Here is a tiny trained network, its code and every weight. The questions are about switching its units off for an input and a class, where a switched-off unit gives its printed mean instead of its output.

import numpy as np


def w(rows, s, z=0):
    codes = np.array(rows[::2]) - 128.0
    scale = np.full(codes.shape[1], s)
    scale[-1] = z or s
    return codes * scale


def f(y):
    return y / 2 * (1 + np.tanh(0.7978845608 * (y + 0.044715 * y**3)))


def log_softmax(a):
    a = a - a.max(-1, keepdims=True)
    return a - np.log(np.exp(a).sum(-1, keepdims=True))


def net(x, mask):
    res = np.array(x, float).reshape(1, 7) / 4 @ E
    y = f(res @ A[0][:, :-1].T + A[0][:, -1])
    res = res + np.where(mask, y, B[0][:, -1]) @ B[0][:, :-1]
    return log_softmax(res[-1] @ U[:, :-1].T + U[:, -1])


A, B = {}, {}
E = w([
[127,118,130,118,136,122,130,132],'x0',
[212,170,218,66,36,149,104,212],'x1',
[126,146,122,145,114,143,126,122],'x2',
[106,1,79,186,58,89,38,206],'x3',
[241,107,49,128,95,82,239,108],'x4',
[130,106,135,110,145,113,131,135],'x5',
[128,119,129,119,132,123,129,130],'x6',
],0.013)
A[0] = w([
[152,143,64,110,153,109,198,41,141],'neuron 1',
[44,69,57,189,199,134,107,52,62],'neuron 2',
[228,92,66,131,63,93,217,144,84],'neuron 3',
[175,155,155,109,96,128,110,155,171],'neuron 4',
[107,105,71,107,114,132,155,117,79],'neuron 5',
[182,162,213,96,117,159,158,137,132],'neuron 6',
[114,59,71,191,79,90,121,169,8],'neuron 7',
[105,132,80,144,190,96,157,50,160],'neuron 8',
[227,75,82,144,82,137,201,132,15],'neuron 9',
[41,128,188,132,186,185,98,116,70],'neuron 10',
[144,212,222,44,185,187,165,42,80],'neuron 11',
[168,136,129,75,96,154,134,128,73],'neuron 12',
[160,153,77,121,160,111,245,77,136],'neuron 13',
[64,149,69,137,173,106,84,100,157],'neuron 14',
[57,107,90,180,173,105,126,71,153],'neuron 15',
[125,111,127,112,69,107,68,188,88],'neuron 16',
[69,95,92,162,167,129,126,72,195],'neuron 17',
[139,147,161,109,95,110,176,159,70],'neuron 18',
[117,111,152,116,80,138,58,117,156],'neuron 19',
[92,99,168,107,101,170,45,192,111],'neuron 20',
[141,130,117,122,155,124,135,102,109],'neuron 21',
],0.012,0.017)
B[0] = w([
[149,77,209,171,72,124,134,136,229],'neuron 1',
[41,119,79,159,212,93,52,214,221],'neuron 2',
[131,180,52,78,229,166,158,126,248],'neuron 3',
[116,138,81,104,145,130,134,146,211],'neuron 4',
[153,118,166,134,100,140,119,119,143],'neuron 5',
[143,112,105,96,157,145,177,104,213],'neuron 6',
[172,160,102,16,140,210,248,45,198],'neuron 7',
[158,111,164,188,57,115,129,122,225],'neuron 8',
[49,210,56,125,203,95,28,182,196],'neuron 9',
[206,125,132,75,152,188,240,32,186],'neuron 10',
[67,174,53,67,225,132,106,194,250],'neuron 11',
[141,117,113,107,88,150,176,104,153],'neuron 12',
[198,78,172,202,6,74,121,102,241],'neuron 13',
[127,175,76,83,128,152,161,122,198],'neuron 14',
[144,149,60,84,179,155,146,125,218],'neuron 15',
[117,91,166,177,117,91,93,137,204],'neuron 16',
[190,164,114,78,143,141,185,85,226],'neuron 17',
[171,125,132,115,99,153,162,122,150],'neuron 18',
[99,104,109,173,129,84,84,172,200],'neuron 19',
[99,81,160,169,109,82,85,186,224],'neuron 20',
[135,120,166,144,88,139,141,132,143],'neuron 21',
],0.011,0.02)
U = w([
[199,171,103,85,137,132,204,77,53],'0',
[11,177,70,121,186,96,73,197,254],'1',
[134,111,217,240,44,60,92,155,65],'2',
],0.012,0.0043)

Each question gives the input, the list of numbers given to net, and the class t.
The units are the neurons (one row each of A and B). Each row of codes is followed by its name. A weight is (code - 128) times the scale printed after its matrix; where a second scale follows, it is the last column's (A, B and U).
mask holds one flag per neuron, in row order. A switched-off neuron (its flag False) gives its mean, the last column of its row in B, instead of its output. The means were averaged over made-up inputs and are rounded, as every weight is.
A unit's drop is (log p(t) with every unit on - log p(t) with that unit switched off) / (log p(t) with every unit on - log p(t) with every unit switched off).
The circuit of an input: a set's keep is (log p(t) with only the set's units on - log p(t) with every unit switched off) / (log p(t) with every unit on - log p(t) with every unit switched off). Starting from the 12 units with the biggest drops (on a tie, the unit counted first), units are removed one at a time, each time the one whose removal leaves the highest keep (on an exact tie, the one counted first), for as long as the keep stays at least 0.8.
circuit, biggest first: the units of the circuit, biggest drop first
most important unit: the unit with the biggest drop
k most important neurons: the k neurons with the biggest drops, biggest first
drop when u is switched off: that unit's drop, to one decimal
input [8,-1,3,-1,0,8,-2], class 0: most important unit : neuron 20
input [-1,0,-4,-1,-2,-3,8], class 0: 3 most important neurons : neuron 2; neuron 9; neuron 11
input [8,4,1,-6,0,8,-1], class 1: 4 most important neurons : neuron 11; neuron 10; neuron 7; neuron 17
input [8,1,-5,4,8,-5,6], class 1: 4 most important neurons : neuron 9; neuron 17; neuron 10; neuron 6
input [-2,1,-8,4,5,-2,-8], class 1: 3 most important neurons : neuron 9; neuron 10; neuron 17
input [-3,-2,2,6,1,-2,4], class 0: 3 most important neurons : neuron 7; neuron 11; neuron 9
input [3,3,-5,-2,0,-2,-1], class 1: 2 most important neurons : neuron 10; neuron 7
input [7,-8,4,-2,-4,0,7], class 0: 2 most important neurons : neuron 10; neuron 17
input [-4,-1,-3,-1,0,7,-2], class 0: 2 most important neurons : neuron 20; neuron 16
input [-7,1,-1,8,-3,2,-3], class 2: 2 most important neurons : neuron 11; neuron 3
input [7,-1,2,-7,-4,-8,8], class 0: 2 most important neurons : neuron 10; neuron 2
input [-5,8,8,1,6,-1,4], class 1: 2 most important neurons : neuron 9; neuron 7
input [5,4,3,8,-2,-4,0], class 2: drop when neuron 9 is switched off : 0.0
input [7,7,1,-7,-2,8,5], class 1: circuit, biggest first : neuron 11
input [-2,-8,-2,8,2,-3,2], class 0: drop when neuron 11 is switched off : 0.1
input [-5,-8,8,-5,6,4,-7], class 2: drop when neuron 13 is switched off : 0.2
